Here is a tiny trained network, its code and every weight. The questions are about switching its units off for an input and a target symbol, where a switched-off unit gives its printed mean instead of its output.

import numpy as np


def w(rows, s, z=0):
    codes = np.array(rows[::2]) - 128.0
    scale = np.full(codes.shape[1], s)
    scale[-1] = z or s
    return codes * scale


def norm(h):
    return h / np.sqrt((h * h).mean(-1, keepdims=True) + 1e-5)


def f(y):
    return np.maximum(y, 0)


def softmax(a):
    e = np.exp(a - a.max(-1, keepdims=True))
    return e / e.sum(-1, keepdims=True)


def log_softmax(a):
    a = a - a.max(-1, keepdims=True)
    return a - np.log(np.exp(a).sum(-1, keepdims=True))


def net(x, mask):
    ids = ['αβγδζθλξπστ'.index(c) for c in x.split()]
    T = len(ids)
    res = E[ids] + P[:T]
    r = norm(res)
    for j in range(3):
        rows = slice(3 * j, 3 * j + 3)
        q, k, v = (r @ M[0][rows].T for M in (Q, K, V))
        z = softmax(np.where(np.tri(T) > 0, q @ k.T / 3**0.5, -1e9)) @ v
        o = O[0][rows]
        res = res + np.where(mask[j], z, o[:, -1]) @ o[:, :-1]
    y = f(norm(res) @ A[0][:, :-1].T + A[0][:, -1])
    res = res + np.where(mask[3:19], y, B[0][:, -1]) @ B[0][:, :-1]
    return log_softmax(norm(res)[-1] @ U[:, :-1].T + U[:, -1])


Q, K, V, O, A, B = {}, {}, {}, {}, {}, {}
E = w([
[72,202,180,61,133,171,98,196,83,65],'α',
[181,154,139,3,216,126,54,60,101,173],'β',
[195,77,79,103,72,149,108,139,113,42],'γ',
[94,128,115,77,135,236,95,114,197,116],'δ',
[80,92,51,164,169,183,40,149,92,140],'ζ',
[88,142,105,149,210,89,138,109,180,48],'θ',
[186,100,203,117,111,146,88,123,154,22],'λ',
[188,179,169,144,183,228,176,97,81,160],'ξ',
[178,112,70,43,110,121,171,185,179,66],'π',
[178,86,97,128,211,179,79,182,192,154],'σ',
[160,108,136,153,187,93,82,227,96,76],'τ',
],0.018)
P = w([
[106,3,136,101,169,166,177,125,99,93],'0',
[96,83,148,106,152,166,160,150,98,99],'1',
[104,123,149,114,147,165,140,143,106,97],'2',
[115,151,142,122,141,156,131,142,116,99],'3',
[124,175,131,134,125,137,120,129,123,98],'4',
[142,191,118,167,100,132,119,121,134,119],'5',
[161,229,99,162,92,99,106,118,141,113],'6',
[179,222,86,218,74,203,58,104,140,98],'7',
],0.016)
Q[0] = w([
[95,175,129,189,143,182,169,101,119,111],'head 1',
[153,98,152,178,98,132,65,113,97,97],'head 1',
[78,109,208,145,52,12,182,136,78,135],'head 1',
[57,77,117,150,129,37,152,140,151,212],'head 2',
[117,158,192,83,98,142,116,87,112,124],'head 2',
[176,144,189,170,160,140,79,168,121,152],'head 2',
[147,110,150,108,138,85,188,83,82,177],'head 3',
[90,121,126,133,134,145,111,85,97,77],'head 3',
[72,91,145,143,81,106,116,113,164,158],'head 3',
],0.011)
K[0] = w([
[169,132,101,96,113,97,60,140,136,136],'head 1',
[156,163,135,93,164,118,145,117,160,147],'head 1',
[74,8,135,84,172,170,156,131,120,145],'head 1',
[103,37,183,100,132,160,165,112,110,107],'head 2',
[158,105,81,138,143,122,99,159,141,92],'head 2',
[132,157,94,129,77,126,111,99,149,100],'head 2',
[93,90,134,140,104,122,111,173,151,76],'head 3',
[157,164,94,106,139,146,135,162,138,133],'head 3',
[117,83,145,103,144,129,163,153,103,106],'head 3',
],0.015)
V[0] = w([
[144,84,41,60,133,128,194,35,130,132],'head 1',
[120,141,152,201,170,208,155,25,163,94],'head 1',
[176,53,244,191,78,93,81,76,129,57],'head 1',
[114,210,168,84,153,87,161,32,123,95],'head 2',
[95,133,131,146,125,182,2,42,30,190],'head 2',
[49,118,84,224,222,65,102,118,116,94],'head 2',
[180,147,122,229,149,161,240,146,68,150],'head 3',
[253,103,111,103,236,81,87,107,137,169],'head 3',
[108,110,144,149,125,198,138,95,255,151],'head 3',
],0.013)
O[0] = w([
[58,143,54,71,136,117,117,66,132,68,118],'head 1',
[98,159,183,153,135,175,172,107,109,46,200],'head 1',
[140,29,198,80,118,180,111,169,112,98,146],'head 1',
[91,122,179,89,65,196,139,25,97,117,93],'head 2',
[223,101,117,167,144,87,90,74,119,6,118],'head 2',
[106,84,202,157,195,60,200,70,136,125,134],'head 2',
[143,135,80,121,125,149,232,169,10,122,193],'head 3',
[175,172,161,24,212,111,128,102,104,148,254],'head 3',
[90,211,156,164,168,204,138,163,176,80,139],'head 3',
],0.014,0.0087)
A[0] = w([
[55,159,195,172,112,73,89,166,147,126,47],'neuron 1',
[182,108,85,123,120,157,119,165,141,160,192],'neuron 2',
[157,80,142,116,123,110,170,129,98,182,158],'neuron 3',
[201,188,128,131,132,168,126,125,132,138,143],'neuron 4',
[101,117,105,154,84,180,137,113,101,132,118],'neuron 5',
[143,99,157,120,121,138,131,111,179,137,137],'neuron 6',
[107,45,190,117,73,135,102,139,107,108,92],'neuron 7',
[168,97,104,107,67,106,74,107,220,121,182],'neuron 8',
[189,98,90,207,102,151,215,118,129,150,99],'neuron 9',
[117,91,168,72,81,87,101,122,140,155,168],'neuron 10',
[155,124,149,176,98,91,167,136,204,107,213],'neuron 11',
[130,114,89,193,152,43,149,93,150,85,90],'neuron 12',
[140,96,75,133,55,171,107,153,118,120,74],'neuron 13',
[92,185,109,121,107,188,83,119,129,2,69],'neuron 14',
[92,138,122,104,93,162,126,117,126,221,253],'neuron 15',
[136,70,87,150,124,138,51,118,127,154,52],'neuron 16',
],0.015,0.0043)
B[0] = w([
[141,115,223,133,144,99,85,85,61,214,157],'neuron 1',
[88,177,119,156,161,85,106,145,15,116,203],'neuron 2',
[112,42,102,155,138,165,100,97,48,142,184],'neuron 3',
[103,164,132,159,183,117,89,132,67,78,239],'neuron 4',
[108,154,142,147,110,104,85,81,88,96,177],'neuron 5',
[94,119,124,86,149,135,77,132,134,127,162],'neuron 6',
[170,203,178,118,123,145,122,185,142,108,172],'neuron 7',
[77,168,141,116,129,89,27,127,96,136,196],'neuron 8',
[78,122,149,182,96,92,108,151,73,120,202],'neuron 9',
[136,132,130,134,145,146,29,105,101,143,180],'neuron 10',
[64,77,50,89,59,103,157,102,79,112,171],'neuron 11',
[121,130,141,61,30,96,153,174,130,61,175],'neuron 12',
[94,191,210,152,142,120,132,158,11,93,171],'neuron 13',
[136,49,44,189,171,162,111,96,78,189,254],'neuron 14',
[125,117,58,68,50,88,167,81,95,51,191],'neuron 15',
[102,147,195,119,156,38,169,121,101,79,150],'neuron 16',
],0.011,0.0093)
U = w([
[141,193,173,204,66,111,102,110,98,131,216],'α',
[200,120,110,78,154,145,75,51,151,112,106],'β',
[34,74,118,103,192,141,92,160,90,55,255],'γ',
[61,117,88,253,142,191,76,139,202,107,104],'δ',
[129,87,111,168,114,68,147,153,185,11,76],'ζ',
[34,77,186,131,148,142,196,75,145,117,39],'θ',
[170,83,188,104,77,228,111,206,171,59,92],'λ',
[193,145,88,167,125,206,218,130,70,84,142],'ξ',
[69,131,54,99,73,111,149,161,170,159,121],'π',
[134,206,119,152,232,128,163,209,186,105,9],'σ',
[134,12,118,181,172,112,130,151,109,224,73],'τ',
],0.0069,0.0046)

Each question gives the input, a string of symbols that net reads in full, and the target symbol t.
The units are the heads (3 rows each of Q, K, V and O) and the neurons (one row each of A and B). Each row of codes is followed by its name. A weight is (code - 128) times the scale printed after its matrix; where a second scale follows, it is the last column's (O, A, B and U).
mask holds one flag per unit, heads first, then neurons. A switched-off unit (its flag False) gives its mean, the last column of its rows in O or B, instead of its output. The means were averaged over made-up inputs and are rounded, as every weight is.
A unit's drop is (log p(t) with every unit on - log p(t) with that unit switched off) / (log p(t) with every unit on - log p(t) with every unit switched off).
The circuit of an input: a set's keep is (log p(t) with only the set's units on - log p(t) with every unit switched off) / (log p(t) with every unit on - log p(t) with every unit switched off). Starting from the 12 units with the biggest drops (on a tie, the unit counted first), units are removed one at a time, each time the one whose removal leaves the highest keep (on an exact tie, the one counted first), for as long as the keep stays at least 0.8.
circuit, biggest first: the units of the circuit, biggest drop first
unit that matters most: the unit with the biggest drop
which heads matter: for each layer, one digit per head in row order, 1 if its drop is at least 0.15 and else 0, layers parted by /
drop when u is switched off: that unit's drop, to one decimal
input θ π π σ π α, target π: unit that matters most	head 2
input β ξ δ γ ξ β π, target β: circuit, biggest first	(head 3; head 2)
input γ γ θ α γ, target α: which heads matter	001
input δ α ξ, target α: circuit, biggest first	(head 1; neuron 9)
input τ σ σ θ α ζ, target α: which heads matter	101
input σ β α δ ζ τ ξ, target τ: which heads matter	110
input τ α τ ξ τ, target ξ: which heads matter	001
input θ δ δ γ, target δ: which heads matter	001
input θ σ ζ τ π, target τ: circuit, biggest first	(head 2; head 1)
input ζ δ θ α, target α: circuit, biggest first	(head 3; neuron 1)
input ζ λ λ, target λ: which heads matter	100
input ξ ζ γ ξ γ, target ξ: which heads matter	101
input ξ ζ γ ζ ζ π, target ζ: circuit, biggest first	(head 2; neuron 12)
input π α α δ, target α: circuit, biggest first	(head 1)
input σ ζ τ τ α α, target α: which heads matter	001
input θ γ τ τ, target τ: which heads matter	010
input β ξ ζ θ ξ, target θ: which heads matter	010
input δ σ τ β τ β θ, target β: which heads matter	001
input ξ θ ξ β, target β: circuit, biggest first	(head 2; head 3)
input ζ ζ ζ π σ, target σ: unit that matters most	head 3
input π ξ δ, target ξ: drop when head 3 is switched off	0.3
input θ λ σ θ, target θ: drop when head 2 is switched off	0.7
input γ γ σ σ β α ζ, target β: drop when neuron 1 is switched off	0.0
input σ γ γ τ γ, target τ: drop when neuron 4 is switched off	0.1
